After every row comes roughly how far along a hidden order it lies, from 0 to 20.
In the rows, 128 means zero.
[241 142 181 104 127 118 121 110 101 123 132 119 122 113 104 103 169 133
  85 134 185 115 106  91 131 139 115 190 127 136 154 148 136 160 138 114
 118 128 141 133 150 123 146  90 136 114 120 107 131 114 122 126 114 135
 135  95 117 114 105 144  94 119 128 156  81  86 127 137 126 163 126 117
 172 156 146 136 134 111 130 118 107 111 167 122 114 117 109 129 163 207
  99 173  99 107 103 125 138 122 146 134 149 150 147 151 125 128 141 126
 123 118 128 118 143 139 172 112  64 134 103 125 142 184 136 134  79 142
 108 159  36 141 126  86 134  69 135 117 190 121 142 133 141 151 153 176
 255  90 145 135 122  98 121 140  74 152 142 115 128 131 135 137 113 123
 124 138 167 112 135 122 149 141 128 116 154 115 199 100  84 131 106  26
 125 171 125 129 161 110 132 103 154 117 133  84 123 154 116 127 118  99
 119 130 156  61 141 114  49 135 137 177] => 4
[255 144 180  95 117 117 115 122 117 141 130 114 122 105 107 110 167 133
  75 127 196 119 105 117 131 134 113 196 124 130 156 137 136 171 127 110
 133 110 144 135 159 126 141 110 136 113 123 102 123 110 124 136 125 140
 145  89 114 131 103 146 101 117 128 170  67  61 125 134 120 176 126 120
 155 122 152 137 135 111 129 117 117 112 175 126 111 116 114 120 168 204
 102 178 109 105 100 127 141 124 150 131 144 147 145 136 123 130 137 128
 125 122 129 115 136 133 182 115  57 135 109 120 152 183 146 140  80 143
 117 156  27 133 134 102 135  80 135 131 195 109 146 134 143 165 149 187
 255 102 161 129 118  92 110 117  55 159 140 114 129 131 141 146 113 126
 121 142 169 108 135 119 148 142 131 122 153 115 191 107  73 126 117  65
 124 160 130 132 160 114 133 107 159 118 145  41 122 154  99 131 119 102
 119 136 165  58 136 103  67 144 152 176] => 0
[165 132  90 118 107 122 108 148 133 150 126 102 128 110 145 130 147 130
  90 132 121 135 118 156 120 119 115 168 113 120 137 113 127 142 100 120
 146  90 134 143 146 129 115 127 130 123 106 118 117 150 141 140 211 124
 150 129 131 171 127 127  94 122 130 153  95 121 129 122 112 151 135 125
  91  72 143 133 128 130 128 129 145 125 142 127 126 125 118 122 143 135
 115 133 132 134 114 134 134 129 131 129 109 182 133  67 140 133 119 137
 148 125 125 122 117 127 153 122 111 128 126 116 124 150 148 145 146 128
 138 108 141 106 131 150 129 128 132 150 172 117 132 130 135 146 123 169
 251 122 146 137 137 106 112  95 105 120 130 129 124 133 151 139 126 136
 130 137 146 124 127 134 129 126 141 132 141 128 133 139 108  99 150 182
 126  97 155 140 149 140 126 144 149 141 140  14 127 141 102 137 123 133
 127 137 138 106 130  93 120 152 147 124] => 9
[146 139  87 113 107 132 126 139 127 166 108 111 133 119 146 118 135 133
 129 133 115 137 126 158 122 119 119 143 117 118 120 122 126 143 113 123
 148  86 134 128 136 125 111 131 130 124 123 142 116 147 136 126 196 103
 137 136 139 183 131 122 124 127 129 138 113 153 133 122 122 131 125 135
  69  68 143 130 128 131 126 129 133 127 130 125 141 129 121 120 142 108
 116 122 144 137 134 133 129 135 125 127 121 179 125  81 139 130 119 136
 134 124 125 123 115 131 136 129 132 123 137 121 102 111 135 134 153 132
 152  95 126 108 145 156 132 137 129 148 137 102 122 128 125 138 120 171
 147 119 142 126 136 110 126 124 146 116 129 130 127 129 136 131 120 130
 134 128 149 130 119 136 132 122 145 140 136 127 123 159 120 108 145 144
 130  87 150 135 134 142 136 135 148 138 131  60 137 140 108 134 119 139
 131 144 127 147 138  89 127 134 130 104] => 14
[102 129  84 131 120 129 137 132 115 139 120 136 135 128 153 108 143 131
 151 137  99 125 128 147 127 130 119 139 131 127 132 126 127 123 135 128
 127 109 132 114 116 127 116 147 124 130 128 148 125 136 126 119 223 107
 126 144 146 177 133 117 143 127 128  89 142 204 139 122 126 116 129 130
  91 124 126 126 127 131 125 129 127 131 112 128 150 131 119 142 129 109
 122 132 124 134 135 130 121 135 126 132 129 139 127  94 155 115 128 129
 125 130 125 153 128 128 113 129 148 116 138 130 108 106 120 117 162 129
 145 112 127 115 129 124 124 140 128 127  97 117 119 126 124 123 133 135
  76 122 135 122 140 109 136 184 184 112 129 135 126 128 120 116 129 115
 139 123 126 134 123 139 135 121 136 136 128 122 146 149 152 130 130  37
 137 112 130 125 142 137 140 144 125 118 128 116 130 122 123 129 119 137
 129 125 125 177 144 112 114 127 124 110] => 20
[207 140 103 115 110 130 126 132 130 172 106  98 126 120 129 139 134 135
 105 134 137 146 124 154 122 124 119 175 114 116 112 128 127 157 106 122
 145 115 135 146 152 129 118  56 134 123 118 122 120 153 142 127 117 117
 141 128 125 159 134 126 108 128 128 171 104 103 124 125 128 139 125 135
 112  60 151 133 129 128 129 129 132 124 137 118 136 126 128 109 140 122
  99 116 146 135 130 130 136 135 125 125 115 179 125  79 123 140 123 136
 149 118 127  99 123 132 149 126 114 134 126 120 108 120 144 147 134 139
 138 107 120 108 163 153 138 126 129 149 170 107 126 128 129 146 114 182
 255 111 126 157 133 122 121  89 100 120 131 118 128 131 156 138 119 141
 126 130 138 124 123 122 130 131 142 126 149 128 132 139  84  99 145 195
 125  85 151 141 140 144 125 120 153 161 135  50 140 142 126 133 135 135
 129 152 125  93 127 105 136 139 124 116] => 11
[150 151 133 129 122 125 134 126 107 127 132 127 129 126 121 102 169 130
 114 132 141 114 119 122 132 140 114 181 124 137 150 138 131 153 125 117
 116 119 138 113 144 129 137  86 131 120 116 125 130 134 118 122 196 133
 135 127 131 131 117 131 117 124 126 102 114 151 129 131 119 145 125 129
 134 123 137 131 132 117 124 122 124 115 134 127 132 121 116 139 152 164
 109 156 126 118 113 129 130 136 134 133 137 145 133 127 150 120 136 126
 128 123 126 126 119 139 132 120  93 124 130 131 141 141 138 129 105 133
 115 145  89 122 132  78 137 102 130 128 150 123 130 133 131 132 136 151
 253 125 129 125 135 102 132 166 124 133 136 124 127 129 126 125 123 125
 129 132 138 118 131 142 147 135 132 121 143 119 164 129 101 135 114  20
 131 152 119 120 147 122 133 117 131 106 105 102 125 138 126 129 121 112
 126 118 142 134 160 109  88 125 137 131] => 14
[170 137 159 130 137 122 131 115  91 105 142 126 126 126 106 104 165 132
 109 138 160 110 113 100 133 151 114 186 132 140 156 143 134 141 144 119
 111 146 137 123 140 130 146  83 130 120 112 115 138 134 117 126 161 143
 130 114 123 115 115 134  97 124 126 117 122 133 128 134 124 143 127 125
 175 158 131 131 131 113 128 121 116 111 135 119 131 117 121 145 142 186
 103 161 105 116 115 125 131 128 139 135 137 128 139 143 151 123 142 124
 128 121 128 130 140 137 133 114  87 128 121 131 140 154 133 128  87 136
 101 158  83 132 131  63 134  84 133 111 159 129 137 133 135 140 148 140
 255 115 121 142 132 105 120 188 104 134 139 122 127 127 129 123 127 121
 124 133 150 117 136 132 150 136 123 108 144 113 178 109  99 141 105  11
 132 166 113 118 158 112 128 113 127 120 113 150 120 136 138 127 129 102
 123 110 136  99 151 121  65 126 129 151] => 13
[224 148 159 112 116 122 125 123 117 137 133 116 124 115 110 112 170 132
  87 129 173 121 110 121 130 137 113 200 121 131 145 142 134 168 122 113
 128 120 141 133 155 128 141  67 134 116 116 108 126 126 124 129 126 136
 142 105 120 125 111 140 107 121 126 146  89  89 125 134 121 164 125 126
 156 115 146 135 134 113 126 118 122 112 158 124 116 117 119 122 164 190
 100 165 121 111 106 127 138 131 142 131 138 148 139 127 124 130 137 127
 131 121 128 112 126 135 165 112  67 134 119 124 147 163 146 139  84 140
 114 154  48 127 137  98 141  90 133 137 188 118 142 134 138 153 141 175
 255 112 142 134 124 102 119 122  72 148 139 117 129 131 140 138 115 130
 122 138 159 110 134 126 145 142 131 120 156 119 172 115  72 125 118  60
 125 151 124 128 155 116 132 109 147 120 123  51 125 148 116 130 126 104
 122 130 154  76 144 110  77 136 144 155] => 6
[136 139  89 118 111 132 136 132 119 161 107 122 133 127 149 110 136 133
 142 135 110 132 129 152 125 124 118 148 123 121 123 126 126 138 124 125
 137  99 134 119 128 127 114 124 128 125 128 146 119 141 130 121 200 105
 129 142 142 179 133 120 136 128 128 115 123 176 134 122 126 124 125 135
  76  90 138 129 129 130 126 129 128 128 122 125 150 132 122 128 138 106
 115 124 138 137 137 131 126 136 124 129 127 163 124  90 143 123 124 132
 130 124 125 130 122 131 125 131 140 121 139 126 101  97 130 127 152 133
 150 101 123 110 146 139 130 133 128 139 124 107 118 127 124 131 122 158
 127 117 133 126 139 110 136 154 167 112 130 129 127 128 128 125 122 124
 135 125 130 133 119 139 135 124 141 137 132 124 134 158 126 119 138  94
 134 101 141 129 137 139 138 132 139 131 125  82 137 133 122 131 119 138
 131 138 123 166 142 101 125 127 123 102] => 18
